Below is a small trained network, with its code and all its weights. Each question gives an input and a class and asks what happens when units are switched off, that is, made to give their printed mean instead of their output.

import numpy as np


def w(rows, s, z=0):
    codes = np.array(rows[::2]) - 128.0
    scale = np.full(codes.shape[1], s)
    scale[-1] = z or s
    return codes * scale


def f(y):
    return y / 2 * (1 + np.tanh(0.7978845608 * (y + 0.044715 * y**3)))


def log_softmax(a):
    a = a - a.max(-1, keepdims=True)
    return a - np.log(np.exp(a).sum(-1, keepdims=True))


def net(x, mask):
    res = np.array(x, float).reshape(1, 7) / 4 @ E
    y = f(res @ A[0][:, :-1].T + A[0][:, -1])
    res = res + np.where(mask, y, B[0][:, -1]) @ B[0][:, :-1]
    return log_softmax(res[-1] @ U[:, :-1].T + U[:, -1])


A, B = {}, {}
E = w([
[141,6,35,111,143,114,138,62,153,153,147],'x0',
[129,143,118,254,107,221,43,126,158,71,137],'x1',
[123,202,158,141,81,79,133,94,118,151,113],'x2',
[205,187,201,61,37,117,232,205,85,15,97],'x3',
[100,117,131,101,121,88,89,136,155,225,87],'x4',
[153,23,72,180,124,98,151,234,198,156,28],'x5',
[206,12,116,100,95,188,76,217,116,82,187],'x6',
],0.0051)
A[0] = w([
[115,33,97,172,153,157,92,152,160,164,138,196],'n1',
[103,50,115,148,147,147,95,141,134,154,124,213],'n2',
[128,48,106,176,150,132,94,125,135,185,136,226],'n3',
[177,110,167,75,115,166,147,174,110,9,174,174],'n4',
[131,100,111,107,140,55,191,184,122,177,61,184],'n5',
[109,107,162,103,114,97,160,151,138,145,69,148],'n6',
[177,95,154,84,109,139,144,173,107,66,155,202],'n7',
[147,139,112,125,123,79,122,110,114,155,133,159],'n8',
[75,218,157,137,151,138,110,55,125,133,146,254],'n9',
[115,60,80,186,131,133,108,134,130,137,125,173],'n10',
[83,151,122,109,146,83,132,1,120,190,172,156],'n11',
[97,203,166,186,120,149,102,145,112,92,122,147],'n12',
[103,199,135,163,118,146,135,160,128,57,132,175],'n13',
],0.0093,0.0025)
B[0] = w([
[119,133,80,105,150,144,55,158,117,112,85,252],'n1',
[131,121,82,129,125,135,72,127,135,115,99,217],'n2',
[129,110,97,86,128,156,73,140,105,146,96,241],'n3',
[142,107,116,126,109,111,139,146,127,62,249,255],'n4',
[119,120,130,107,110,111,210,157,150,139,55,216],'n5',
[127,119,133,149,109,123,175,137,142,101,83,165],'n6',
[121,103,121,101,114,114,153,155,127,81,178,217],'n7',
[110,111,122,121,127,126,141,125,142,141,128,145],'n8',
[139,170,183,181,149,133,106,63,128,176,142,232],'n9',
[132,126,110,115,123,143,72,154,113,126,115,214],'n10',
[100,104,117,87,124,111,136,39,112,187,159,226],'n11',
[159,180,165,156,152,131,101,153,113,108,108,197],'n12',
[145,131,147,189,144,151,126,160,143,105,150,200],'n13',
],0.016,0.008)
U = w([
[188,101,132,121,102,109,135,167,114,28,243,187],'0',
[143,120,151,119,103,61,214,178,184,113,2,129],'1',
[83,134,158,115,155,91,119,2,108,201,138,141],'2',
[141,101,46,99,154,190,11,172,116,105,44,135],'3',
[198,201,229,239,175,160,89,116,126,109,113,4],'4',
],0.0059,0.0012)

Each question gives the input, the list of numbers given to net, and the class t.
The units are the neurons (one row each of A and B). Each row of codes is followed by its name. A weight is (code - 128) times the scale printed after its matrix; where a second scale follows, it is the last column's (A, B and U).
mask holds one flag per neuron, in row order. A switched-off neuron (its flag False) gives its mean, the last column of its row in B, instead of its output. The means were averaged over made-up inputs and are rounded, as every weight is.
A unit's drop is (log p(t) with every unit on - log p(t) with that unit switched off) / (log p(t) with every unit on - log p(t) with every unit switched off).
The circuit of an input: a set's keep is (log p(t) with only the set's units on - log p(t) with every unit switched off) / (log p(t) with every unit on - log p(t) with every unit switched off). Starting from the 12 units with the biggest drops (on a tie, the unit counted first), units are removed one at a time, each time the one whose removal leaves the highest keep (on an exact tie, the one counted first), for as long as the keep stays at least 0.8.
units of the circuit, in order: the units of the circuit, biggest drop first
unit that matters most: the unit with the biggest drop
k most important neurons: the k neurons with the biggest drops, biggest first
drop of u: that unit's drop, to one decimal
input [1,7,-5,-4,8,-5,-4], class 2: unit that matters most	n11
input [4,-1,6,7,-2,1,-8], class 1: 3 most important neurons	n5, n6, n4
input [-8,-1,7,8,-2,-1,-3], class 4: 3 most important neurons	n12, n9, n13
input [-3,-3,-1,6,3,-2,-5], class 4: units of the circuit, in order	n9, n3
input [-2,4,5,4,0,-1,0], class 4: units of the circuit, in order	n12, n13
input [2,2,7,-2,-8,5,-7], class 4: units of the circuit, in order	n3, n9
input [5,0,4,-6,-2,-2,0], class 2: 2 most important neurons	n11, n9
input [4,0,6,2,6,-1,3], class 1: 3 most important neurons	n4, n9, n1
input [1,-3,2,2,7,4,6], class 1: 2 most important neurons	n5, n6
input [-5,3,4,7,-7,-5,-4], class 4: 3 most important neurons	n9, n12, n13
input [2,1,-4,-2,-1,-7,-6], class 2: drop of n11	0.2
input [2,1,-7,4,8,-1,4], class 0: drop of n3	0.1
input [-5,6,-6,-8,3,-4,-8], class 2: drop of n11	2.2
input [3,-8,-7,6,-1,7,2], class 1: units of the circuit, in order	n5
input [-5,-7,-5,-2,1,8,0], class 1: drop of n5	0.7
